Here is a tiny trained network, its code and every weight. The questions are about switching its units off for an input and a class, where a switched-off unit gives its printed mean instead of its output.

import numpy as np


def w(rows, s, z=0):
    codes = np.array(rows[::2]) - 128.0
    scale = np.full(codes.shape[1], s)
    scale[-1] = z or s
    return codes * scale


def norm(h):
    return h / np.sqrt((h * h).mean(-1, keepdims=True) + 1e-5)


def f(y):
    return y / 2 * (1 + np.tanh(0.7978845608 * (y + 0.044715 * y**3)))


def log_softmax(a):
    a = a - a.max(-1, keepdims=True)
    return a - np.log(np.exp(a).sum(-1, keepdims=True))


def net(x, mask):
    res = np.array(x, float).reshape(1, 5) / 4 @ E
    u = 0
    for l in range(2):
        y = f(norm(res) @ A[l][:, :-1].T + A[l][:, -1])
        res = res + np.where(mask[u : u + 11], y, B[l][:, -1]) @ B[l][:, :-1]
        u += 11
    return log_softmax(norm(res)[-1] @ U[:, :-1].T + U[:, -1])


A, B = {}, {}
E = w([
[99,178,48,100,190,151,179,163,143,132,152],'x0',
[87,24,130,151,149,101,142,95,159,164,190],'x1',
[126,136,145,125,138,121,142,126,126,124,136],'x2',
[130,131,122,126,117,126,124,131,129,137,134],'x3',
[2,104,98,58,91,70,134,202,73,153,96],'x4',
],0.0058)
A[0] = w([
[117,80,134,173,161,151,105,90,163,128,187,77],'0.n1',
[148,51,126,81,136,121,184,150,80,178,96,36],'0.n2',
[2,63,135,152,86,112,166,156,32,171,146,11],'0.n3',
[108,164,41,127,215,143,197,107,140,163,154,138],'0.n4',
[172,95,194,131,120,134,16,105,128,101,125,151],'0.n5',
[46,100,205,87,59,96,80,164,115,105,66,6],'0.n6',
[146,128,194,142,201,166,103,151,91,75,134,193],'0.n7',
[182,43,130,144,168,102,129,117,225,197,226,132],'0.n8',
[78,137,129,90,106,127,129,206,59,156,61,111],'0.n9',
[90,116,90,133,145,144,139,87,133,141,103,65],'0.n10',
[91,166,131,88,147,100,136,160,81,125,135,133],'0.n11',
],0.005,0.002)
B[0] = w([
[73,105,114,179,117,84,133,96,129,170,99,184],'0.n1',
[116,113,114,150,168,55,54,179,137,143,189,143],'0.n2',
[197,113,195,47,142,180,93,137,143,74,156,251],'0.n3',
[120,133,41,160,142,147,187,101,146,59,83,221],'0.n4',
[74,201,169,98,120,89,146,89,55,213,203,199],'0.n5',
[170,153,54,226,65,103,167,112,165,1,143,213],'0.n6',
[117,98,94,97,26,134,97,157,58,166,135,166],'0.n7',
[60,123,139,163,95,158,170,66,135,155,41,254],'0.n8',
[117,201,187,222,209,99,173,89,110,206,103,219],'0.n9',
[139,164,134,126,136,153,160,125,161,146,163,126],'0.n10',
[155,85,132,180,114,194,135,96,171,206,55,168],'0.n11',
],0.0048,0.0047)
A[1] = w([
[91,128,106,157,211,130,204,134,156,169,74,64],'1.n1',
[119,54,82,66,180,117,134,180,182,75,218,166],'1.n2',
[151,48,202,129,84,78,46,136,171,101,196,24],'1.n3',
[173,137,179,80,79,131,77,39,94,147,148,113],'1.n4',
[136,178,157,49,95,171,115,146,52,187,130,113],'1.n5',
[112,181,151,54,108,133,76,150,121,180,128,157],'1.n6',
[68,72,35,107,162,114,154,92,216,134,187,177],'1.n7',
[178,144,162,156,69,69,72,134,90,121,86,3],'1.n8',
[254,188,75,123,92,169,123,47,108,126,113,158],'1.n9',
[196,191,65,93,172,200,162,178,153,69,106,82],'1.n10',
[90,193,75,116,128,110,146,144,118,56,118,126],'1.n11',
],0.0059,0.0013)
B[1] = w([
[147,155,75,108,158,152,33,162,166,123,158,240],'1.n1',
[202,124,222,67,175,139,36,131,89,143,130,170],'1.n2',
[60,84,7,42,163,62,138,120,182,80,2,212],'1.n3',
[138,128,170,90,202,187,62,188,140,224,141,212],'1.n4',
[176,77,63,116,238,138,95,138,179,123,182,155],'1.n5',
[109,101,107,177,203,148,96,85,143,77,172,132],'1.n6',
[237,196,163,138,141,150,124,154,97,58,167,230],'1.n7',
[213,177,171,208,115,220,161,149,153,68,168,193],'1.n8',
[98,86,103,46,107,69,161,177,107,55,147,253],'1.n9',
[56,55,173,123,50,70,144,112,69,216,122,229],'1.n10',
[113,82,183,182,92,104,119,71,156,181,155,180],'1.n11',
],0.0059,0.0051)
U = w([
[227,147,185,58,215,180,46,191,109,130,210,252],'0',
[181,205,193,229,37,106,167,184,145,51,101,128],'1',
[97,59,77,33,9,64,214,152,53,133,155,95],'2',
[52,186,57,161,155,88,100,185,136,244,83,36],'3',
[76,58,211,149,91,156,120,32,155,242,114,121],'4',
[96,47,115,46,137,36,88,121,207,44,17,117],'5',
[169,150,23,180,155,196,184,51,202,63,167,45],'6',
],0.013,0.0017)

Each question gives the input, the list of numbers given to net, and the class t.
The units are the neurons (one row each of A and B). Each row of codes is followed by its name. A weight is (code - 128) times the scale printed after its matrix; where a second scale follows, it is the last column's (A, B and U).
mask holds one flag per neuron, layer by layer. A switched-off neuron (its flag False) gives its mean, the last column of its row in B, instead of its output. The means were averaged over made-up inputs and are rounded, as every weight is.
A unit's drop is (log p(t) with every unit on - log p(t) with that unit switched off) / (log p(t) with every unit on - log p(t) with every unit switched off).
The circuit of an input: a set's keep is (log p(t) with only the set's units on - log p(t) with every unit switched off) / (log p(t) with every unit on - log p(t) with every unit switched off). Starting from the 12 units with the biggest drops (on a tie, the unit counted first), units are removed one at a time, each time the one whose removal leaves the highest keep (on an exact tie, the one counted first), for as long as the keep stays at least 0.8.
circuit, biggest first: the units of the circuit, biggest drop first
most important unit: the unit with the biggest drop
k most important neurons: the k neurons with the biggest drops, biggest first
top k neurons in layer l: the k neurons of layer l with the biggest drops, biggest first
input [-6,2,2,4,7], class 5: circuit, biggest first -> (1.n3 0.n3)
input [1,-4,5,5,5], class 3: top 3 neurons in layer 0 -> (0.n9 0.n11 0.n7)
input [-1,1,6,5,3], class 5: circuit, biggest first -> (0.n3 1.n3)
input [1,-5,-5,-1,-8], class 2: most important unit -> 1.n9
input [1,-2,6,-1,7], class 3: 2 most important neurons -> (0.n9 1.n7)
input [-3,2,-1,1,6], class 5: circuit, biggest first -> (1.n3 0.n3)
input [0,0,-1,-5,3], class 1: 2 most important neurons -> (0.n9 0.n6)
input [2,6,-3,-8,0], class 6: top 2 neurons in layer 1 -> (1.n4 1.n7)
input [0,4,6,-5,6], class 5: top 3 neurons in layer 1 -> (1.n3 1.n4 1.n8)
input [-3,1,1,0,-5], class 4: 2 most important neurons -> (1.n7 0.n8)
input [7,-1,3,7,0], class 2: top 2 neurons in layer 1 -> (1.n10 1.n4)
input [1,-4,1,-5,-5], class 2: circuit, biggest first -> (1.n9 1.n10)
input [-1,1,1,7,2], class 5: circuit, biggest first -> (0.n3 1.n3)
input [6,6,-1,-7,1], class 0: circuit, biggest first -> (1.n7)
input [-8,8,2,-6,2], class 5: 2 most important neurons -> (1.n3 0.n9)
input [-7,-1,-2,1,-2], class 0: 2 most important neurons -> (0.n5 1.n4)
input [2,-2,0,-2,4], class 3: 2 most important neurons -> (0.n9 1.n1)
input [-6,-1,-8,2,4], class 1: 2 most important neurons -> (0.n6 1.n8)
input [-1,1,4,7,-5], class 4: 3 most important neurons -> (0.n8 1.n7 0.n3)
input [1,0,5,-4,7], class 3: 4 most important neurons -> (0.n9 1.n7 0.n6 0.n11)
input [-8,7,-2,6,3], class 5: most important neuron -> (1.n3)
input [1,-1,8,-4,6], class 3: 4 most important neurons -> (0.n9 1.n7 0.n11 0.n6)
input [-2,0,1,6,8], class 1: 3 most important neurons -> (0.n6 0.n9 1.n8)
